Below is a small trained network, with its code and all its weights. Each question gives an input and a class and asks what happens when units are switched off, that is, made to give their printed mean instead of their output.

import numpy as np


def w(rows, s, z=0):
    codes = np.array(rows[::2]) - 128.0
    scale = np.full(codes.shape[1], s)
    scale[-1] = z or s
    return codes * scale


def norm(h):
    return h / np.sqrt((h * h).mean(-1, keepdims=True) + 1e-5)


def f(y):
    return np.maximum(y, 0)


def log_softmax(a):
    a = a - a.max(-1, keepdims=True)
    return a - np.log(np.exp(a).sum(-1, keepdims=True))


def net(x, mask):
    res = np.array(x, float).reshape(1, 5) / 4 @ E
    u = 0
    for l in range(2):
        y = f(norm(res) @ A[l][:, :-1].T + A[l][:, -1])
        res = res + np.where(mask[u : u + 16], y, B[l][:, -1]) @ B[l][:, :-1]
        u += 16
    return log_softmax(norm(res)[-1] @ U[:, :-1].T + U[:, -1])


A, B = {}, {}
E = w([
[143,74,153,155,154,132,46],'x0',
[89,72,180,121,159,82,178],'x1',
[127,129,127,131,126,126,127],'x2',
[172,93,110,3,120,106,118],'x3',
[68,163,196,78,105,175,100],'x4',
],0.0061)
A[0] = w([
[93,140,202,97,100,168,121,42],'0.n0',
[186,106,77,157,138,101,163,25],'0.n1',
[146,97,140,141,154,128,77,42],'0.n2',
[113,184,86,92,138,156,254,3],'0.n3',
[151,80,102,54,108,102,124,80],'0.n4',
[127,129,128,128,131,123,124,118],'0.n5',
[82,142,128,196,140,131,141,70],'0.n6',
[148,72,156,141,169,157,63,34],'0.n7',
[185,183,85,130,117,167,66,3],'0.n8',
[109,83,187,126,170,66,165,83],'0.n9',
[140,91,108,90,120,113,104,88],'0.n10',
[131,191,69,113,128,157,137,106],'0.n11',
[109,154,192,96,107,175,111,58],'0.n12',
[140,48,139,145,151,158,62,23],'0.n13',
[99,105,170,114,165,87,182,13],'0.n14',
[194,74,77,173,153,102,167,40],'0.n15',
],0.0086,0.0065)
B[0] = w([
[92,131,32,115,183,90,122,198],'0.n0',
[35,150,91,82,173,132,107,190],'0.n1',
[124,147,144,139,79,101,113,149],'0.n2',
[139,143,205,155,63,1,23,212],'0.n3',
[169,178,170,125,177,164,172,234],'0.n4',
[125,127,121,136,126,130,138,128],'0.n5',
[198,158,159,107,179,165,165,209],'0.n6',
[130,147,143,141,82,59,122,180],'0.n7',
[124,15,123,161,65,189,127,188],'0.n8',
[133,83,85,147,67,184,113,253],'0.n9',
[151,164,156,159,159,147,147,181],'0.n10',
[134,45,146,153,93,169,73,213],'0.n11',
[97,139,46,119,165,103,129,200],'0.n12',
[129,165,165,157,60,36,113,177],'0.n13',
[131,40,120,152,63,187,121,177],'0.n14',
[31,172,70,81,159,124,109,229],'0.n15',
],0.008,0.0035)
A[1] = w([
[59,178,50,96,189,105,89,20],'1.n0',
[169,175,191,168,221,194,172,42],'1.n1',
[187,123,101,145,139,62,81,140],'1.n2',
[64,159,70,107,184,97,88,46],'1.n3',
[188,128,191,57,179,162,130,28],'1.n4',
[38,169,152,71,147,160,56,71],'1.n5',
[117,153,148,236,139,123,117,119],'1.n6',
[160,151,95,147,86,147,106,103],'1.n7',
[189,131,133,48,118,101,127,78],'1.n8',
[61,10,171,119,113,113,213,96],'1.n9',
[158,182,183,146,63,3,95,87],'1.n10',
[54,159,140,93,174,139,87,41],'1.n11',
[208,151,166,76,176,146,165,2],'1.n12',
[142,180,107,136,51,80,167,89],'1.n13',
[151,185,197,191,205,208,191,64],'1.n14',
[137,137,51,140,194,87,135,36],'1.n15',
],0.0069,0.0038)
B[1] = w([
[90,112,54,155,174,127,199,236],'1.n0',
[210,150,145,52,126,141,199,174],'1.n1',
[55,151,153,93,129,106,147,190],'1.n2',
[99,125,63,107,148,135,214,224],'1.n3',
[207,183,134,177,215,144,199,167],'1.n4',
[67,72,44,178,185,21,213,214],'1.n5',
[169,157,173,7,151,103,160,227],'1.n6',
[96,66,166,110,133,128,137,174],'1.n7',
[160,180,199,243,165,101,182,179],'1.n8',
[167,93,84,181,30,253,3,215],'1.n9',
[58,159,238,112,125,30,37,253],'1.n10',
[115,108,52,161,181,78,168,184],'1.n11',
[210,202,183,136,159,209,179,157],'1.n12',
[70,83,191,135,107,103,97,173],'1.n13',
[237,156,159,32,176,122,168,192],'1.n14',
[62,83,84,100,131,98,171,174],'1.n15',
],0.005,0.0041)
U = w([
[58,123,11,133,180,99,169,123],'0',
[108,153,210,138,97,37,61,255],'1',
[239,179,170,117,185,170,196,87],'2',
[147,57,97,170,48,252,71,57],'3',
],0.014,0.001)

Each question gives the input, the list of numbers given to net, and the class t.
The units are the neurons (one row each of A and B). Each row of codes is followed by its name. A weight is (code - 128) times the scale printed after its matrix; where a second scale follows, it is the last column's (A, B and U).
mask holds one flag per neuron, layer by layer. A switched-off neuron (its flag False) gives its mean, the last column of its row in B, instead of its output. The means were averaged over made-up inputs and are rounded, as every weight is.
A unit's drop is (log p(t) with every unit on - log p(t) with that unit switched off) / (log p(t) with every unit on - log p(t) with every unit switched off).
The circuit of an input: a set's keep is (log p(t) with only the set's units on - log p(t) with every unit switched off) / (log p(t) with every unit on - log p(t) with every unit switched off). Starting from the 12 units with the biggest drops (on a tie, the unit counted first), units are removed one at a time, each time the one whose removal leaves the highest keep (on an exact tie, the one counted first), for as long as the keep stays at least 0.8.
units of the circuit, in order: the units of the circuit, biggest drop first
unit that matters most: the unit with the biggest drop
k most important neurons: the k neurons with the biggest drops, biggest first
top k neurons in layer l: the k neurons of layer l with the biggest drops, biggest first
input [4,6,-4,5,-1], class 3: unit that matters most => 0.n9
input [-6,-6,-4,2,1], class 1: 2 most important neurons => 0.n3; 0.n9
input [3,3,-2,-3,-2], class 1: top 4 neurons in layer 0 => 0.n13; 0.n4; 0.n7; 0.n8
input [6,-7,5,-5,7], class 0: top 2 neurons in layer 0 => 0.n12; 0.n9
input [6,7,-2,6,8], class 0: units of the circuit, in order => 0.n0; 1.n5
input [3,4,4,-7,8], class 0: 2 most important neurons => 0.n0; 0.n12
input [-4,-5,1,5,3], class 2: top 3 neurons in layer 0 => 0.n4; 0.n9; 0.n14
input [-6,-7,-3,7,-4], class 2: units of the circuit, in order => 0.n4; 1.n8
input [-3,-3,2,8,-7], class 2: top 4 neurons in layer 0 => 0.n4; 0.n0; 0.n12; 0.n10
input [8,-4,0,8,-6], class 1: 4 most important neurons => 0.n13; 0.n7; 0.n6; 0.n2
input [3,-1,0,4,4], class 0: top 2 neurons in layer 0 => 0.n12; 0.n0
input [-1,-7,0,-8,-5], class 2: units of the circuit, in order => 0.n6; 1.n6
input [6,6,6,-6,6], class 0: units of the circuit, in order => 0.n3; 1.n5
input [0,5,-7,6,1], class 2: units of the circuit, in order => 0.n4
input [1,2,7,-7,5], class 2: 2 most important neurons => 0.n6; 0.n15
input [-5,-6,-3,-3,0], class 3: 3 most important neurons => 0.n11; 0.n8; 0.n13
input [0,-8,6,4,-6], class 3: 2 most important neurons => 0.n8; 0.n11
input [2,-3,8,1,-1], class 3: top 2 neurons in layer 0 => 0.n8; 0.n3
input [7,1,-5,6,-4], class 1: top 2 neurons in layer 0 => 0.n13; 0.n7
input [-1,2,-2,-5,3], class 2: unit that matters most => 0.n6
input [-6,1,2,-3,5], class 1: 3 most important neurons => 0.n3; 1.n10; 0.n15
input [-5,7,-1,5,8], class 0: top 4 neurons in layer 0 => 0.n0; 0.n12; 0.n8; 0.n11
input [6,7,-3,-1,1], class 3: top 2 neurons in layer 0 => 0.n9; 0.n3
input [1,4,-6,-7,5], class 2: 2 most important neurons => 0.n6; 0.n15
